Below are the code and all the weights of a small trained network. Each question names an input and a class and asks about switching units off, where a switched-off unit gives its printed mean instead of its output.

import numpy as np


def w(rows, s, z=0):
    codes = np.array(rows[::2]) - 128.0
    scale = np.full(codes.shape[1], s)
    scale[-1] = z or s
    return codes * scale


def f(y):
    return np.maximum(y, 0)


def log_softmax(a):
    a = a - a.max(-1, keepdims=True)
    return a - np.log(np.exp(a).sum(-1, keepdims=True))


def net(x, mask):
    res = np.array(x, float).reshape(1, 4) / 4 @ E
    y = f(res @ A[0][:, :-1].T + A[0][:, -1])
    res = res + np.where(mask, y, B[0][:, -1]) @ B[0][:, :-1]
    return log_softmax(res[-1] @ U[:, :-1].T + U[:, -1])


A, B = {}, {}
E = w([
[254,28,98,72],'x0',
[105,108,173,65],'x1',
[31,78,169,158],'x2',
[140,142,53,93],'x3',
],0.0096)
A[0] = w([
[212,2,232,90,203],'N1',
[22,128,216,122,139],'N2',
[225,48,49,85,183],'N3',
[113,115,185,245,103],'N4',
[106,232,146,221,255],'N5',
[85,171,177,168,197],'N6',
],0.0074,0.0061)
B[0] = w([
[30,79,64,94,225],'N1',
[202,43,18,145,211],'N2',
[151,43,53,111,229],'N3',
[212,144,29,190,177],'N4',
[134,120,51,2,245],'N5',
[122,108,27,102,206],'N6',
],0.006,0.011)
U = w([
[57,110,111,69,230],'0',
[112,177,236,157,37],'1',
[167,95,74,121,134],'2',
[212,212,79,139,149],'3',
[78,189,254,158,50],'4',
[119,182,162,151,2],'5',
[149,165,158,139,50],'6',
[149,191,216,170,17],'7',
],0.0091,0.0054)

Each question gives the input, the list of numbers given to net, and the class t.
The units are the neurons (one row each of A and B). Each row of codes is followed by its name. A weight is (code - 128) times the scale printed after its matrix; where a second scale follows, it is the last column's (A, B and U).
mask holds one flag per neuron, in row order. A switched-off neuron (its flag False) gives its mean, the last column of its row in B, instead of its output. The means were averaged over made-up inputs and are rounded, as every weight is.
A unit's drop is (log p(t) with every unit on - log p(t) with that unit switched off) / (log p(t) with every unit on - log p(t) with every unit switched off).
The circuit of an input: a set's keep is (log p(t) with only the set's units on - log p(t) with every unit switched off) / (log p(t) with every unit on - log p(t) with every unit switched off). Starting from all 6 units, units are removed one at a time, each time the one whose removal leaves the highest keep (on an exact tie, the one counted first), for as long as the keep stays at least 0.8.
circuit, biggest first: the units of the circuit, biggest drop first
k most important neurons: the k neurons with the biggest drops, biggest first
drop of u: that unit's drop, to one decimal
input [-7,-4,7,2], class 3: 3 most important neurons => (N4 N1 N3)
input [-4,-3,5,-1], class 2: circuit, biggest first => (N2 N4)
input [-6,8,8,6], class 2: circuit, biggest first => (N2)
input [-1,-3,8,-1], class 2: circuit, biggest first => (N2 N4)
input [-6,4,6,2], class 2: 4 most important neurons => (N2 N1 N4 N6)
input [-2,-4,7,-2], class 2: 4 most important neurons => (N2 N4 N1 N6)
input [-2,3,8,-2], class 2: 2 most important neurons => (N2 N4)
input [8,7,0,-3], class 0: drop of N2 => 0.2
input [7,6,-8,-5], class 0: drop of N4 => 0.2
input [8,6,0,2], class 0: drop of N1 => 0.9
